Below is a small trained network, with its code and all its weights. Each question gives an input and a class and asks what happens when units are switched off, that is, made to give their printed mean instead of their output.

import numpy as np


def w(rows, s, z=0):
    codes = np.array(rows[::2]) - 128.0
    scale = np.full(codes.shape[1], s)
    scale[-1] = z or s
    return codes * scale


def norm(h):
    return h / np.sqrt((h * h).mean(-1, keepdims=True) + 1e-5)


def f(y):
    return np.maximum(y, 0)


def log_softmax(a):
    a = a - a.max(-1, keepdims=True)
    return a - np.log(np.exp(a).sum(-1, keepdims=True))


def net(x, mask):
    res = np.array(x, float).reshape(1, 5) / 4 @ E
    u = 0
    for l in range(4):
        y = f(norm(res) @ A[l][:, :-1].T + A[l][:, -1])
        res = res + np.where(mask[u : u + 7], y, B[l][:, -1]) @ B[l][:, :-1]
        u += 7
    return log_softmax(norm(res)[-1] @ U[:, :-1].T + U[:, -1])


A, B = {}, {}
E = w([
[188,168,190,202,133,137],'x0',
[63,255,132,165,191,224],'x1',
[119,124,102,173,158,140],'x2',
[57,157,168,214,50,121],'x3',
[69,94,180,183,242,59],'x4',
],0.0044)
A[0] = w([
[13,108,106,71,131,182,89],'L0N0',
[226,178,97,136,125,208,173],'L0N1',
[130,192,155,47,192,218,66],'L0N2',
[123,181,131,115,125,138,132],'L0N3',
[12,112,150,190,2,119,4],'L0N4',
[180,190,149,175,154,176,181],'L0N5',
[73,15,86,71,65,122,82],'L0N6',
],0.0062,0.0015)
B[0] = w([
[222,138,85,172,107,44,204],'L0N0',
[61,101,95,16,84,49,237],'L0N1',
[200,163,102,191,63,255,230],'L0N2',
[175,104,73,198,142,67,172],'L0N3',
[38,116,184,115,109,187,239],'L0N4',
[146,70,122,137,53,83,227],'L0N5',
[134,118,131,162,75,99,253],'L0N6',
],0.0063,0.0038)
A[1] = w([
[93,108,98,1,142,97,252],'L1N0',
[83,65,55,124,88,141,88],'L1N1',
[53,103,153,71,149,139,166],'L1N2',
[73,160,143,155,115,214,86],'L1N3',
[106,142,85,107,147,84,99],'L1N4',
[169,129,173,95,78,157,221],'L1N5',
[142,166,64,166,76,60,135],'L1N6',
],0.0078,0.0013)
B[1] = w([
[57,133,167,204,169,203,224],'L1N0',
[150,127,192,53,167,133,238],'L1N1',
[156,130,120,134,161,174,160],'L1N2',
[93,1,93,114,81,127,206],'L1N3',
[147,168,169,176,152,123,152],'L1N4',
[101,142,54,186,230,125,222],'L1N5',
[189,133,157,88,127,46,254],'L1N6',
],0.0062,0.0044)
A[2] = w([
[108,90,144,161,111,129,251],'L2N0',
[127,164,107,204,116,212,95],'L2N1',
[196,200,143,180,101,115,98],'L2N2',
[89,140,77,64,136,39,74],'L2N3',
[126,1,127,83,139,184,170],'L2N4',
[126,176,118,63,73,121,127],'L2N5',
[147,144,146,81,118,162,205],'L2N6',
],0.0096,0.0017)
B[2] = w([
[123,134,27,49,191,109,238],'L2N0',
[193,228,80,118,154,50,196],'L2N1',
[91,108,176,159,163,48,182],'L2N2',
[75,189,158,81,108,46,195],'L2N3',
[152,144,117,201,69,210,255],'L2N4',
[25,58,173,60,149,183,207],'L2N5',
[204,91,222,138,254,183,168],'L2N6',
],0.0051,0.0052)
A[3] = w([
[165,43,95,109,136,85,93],'L3N0',
[138,186,71,142,124,167,192],'L3N1',
[107,96,43,139,161,1,219],'L3N2',
[105,165,166,92,227,85,196],'L3N3',
[209,150,132,86,204,122,247],'L3N4',
[163,107,93,67,98,86,46],'L3N5',
[44,147,118,156,41,80,94],'L3N6',
],0.0086,0.0011)
B[3] = w([
[98,219,66,165,105,92,198],'L3N0',
[33,151,117,206,63,2,165],'L3N1',
[168,132,148,59,115,137,255],'L3N2',
[83,72,211,69,130,145,186],'L3N3',
[118,120,117,170,127,220,197],'L3N4',
[197,98,138,82,122,25,185],'L3N5',
[225,147,110,185,195,188,210],'L3N6',
],0.0069,0.0075)
U = w([
[135,129,81,195,151,215,250],'0',
[177,190,52,118,93,3,39],'1',
[203,153,174,74,162,86,134],'2',
[87,111,169,50,182,156,77],'3',
],0.0079,0.0011)

Each question gives the input, the list of numbers given to net, and the class t.
The units are the neurons (one row each of A and B). Each row of codes is followed by its name. A weight is (code - 128) times the scale printed after its matrix; where a second scale follows, it is the last column's (A, B and U).
mask holds one flag per neuron, layer by layer. A switched-off neuron (its flag False) gives its mean, the last column of its row in B, instead of its output. The means were averaged over made-up inputs and are rounded, as every weight is.
A unit's drop is (log p(t) with every unit on - log p(t) with that unit switched off) / (log p(t) with every unit on - log p(t) with every unit switched off).
The circuit of an input: a set's keep is (log p(t) with only the set's units on - log p(t) with every unit switched off) / (log p(t) with every unit on - log p(t) with every unit switched off). Starting from the 12 units with the biggest drops (on a tie, the unit counted first), units are removed one at a time, each time the one whose removal leaves the highest keep (on an exact tie, the one counted first), for as long as the keep stays at least 0.8.
circuit, biggest first: the units of the circuit, biggest drop first
k most important neurons: the k neurons with the biggest drops, biggest first
k most important neurons of layer l: the k neurons of layer l with the biggest drops, biggest first
input [3,-5,0,-5,8], class 3: 4 most important neurons -> L0N2; L3N3; L1N3; L3N6
input [7,-3,-3,-6,8], class 3: 2 most important neurons of layer 3 -> L3N3; L3N6
input [-4,8,5,-7,-2], class 1: 2 most important neurons -> L0N2; L3N1
input [-4,-3,-6,-4,-4], class 0: circuit, biggest first -> L1N0; L2N4
input [-3,3,1,-2,-8], class 3: most important neuron of layer 0 -> L0N1
input [-7,2,3,6,-5], class 2: circuit, biggest first -> L1N6; L1N1
input [-2,4,-2,3,4], class 1: 3 most important neurons of layer 0 -> L0N0; L0N1; L0N4
input [0,-3,8,7,-8], class 3: circuit, biggest first -> L1N1; L0N4
input [-8,6,-3,3,-5], class 2: 2 most important neurons of layer 2 -> L2N5; L2N0
input [6,-4,-5,-1,8], class 3: 2 most important neurons -> L3N3; L0N5
input [2,5,7,-1,-8], class 3: 2 most important neurons -> L0N1; L2N5
input [-6,8,-7,-8,1], class 0: 2 most important neurons -> L3N4; L2N6
input [3,-7,2,-7,3], class 0: 2 most important neurons of layer 0 -> L0N0; L0N5
input [7,7,-7,-6,0], class 1: 2 most important neurons -> L0N2; L1N1
input [0,4,-2,2,-5], class 3: 3 most important neurons -> L0N1; L2N5; L1N1
input [-4,-2,-7,-5,2], class 0: 2 most important neurons -> L1N0; L2N4
input [2,2,-3,4,4], class 0: 3 most important neurons -> L1N3; L0N4; L0N0
input [-5,3,-5,2,-7], class 3: circuit, biggest first -> L2N5
input [0,8,-2,4,1], class 1: circuit, biggest first -> L2N1; L3N1
input [-7,7,4,2,-4], class 1: circuit, biggest first -> L0N0
input [-3,-3,7,-3,-5], class 3: 4 most important neurons -> L1N1; L0N6; L0N5; L1N6
input [1,-1,8,-6,-2], class 0: 2 most important neurons -> L1N0; L2N4
input [-4,2,-8,5,4], class 0: 2 most important neurons -> L0N4; L1N3
input [-8,-7,0,-8,-1], class 0: 2 most important neurons of layer 1 -> L1N0; L1N1
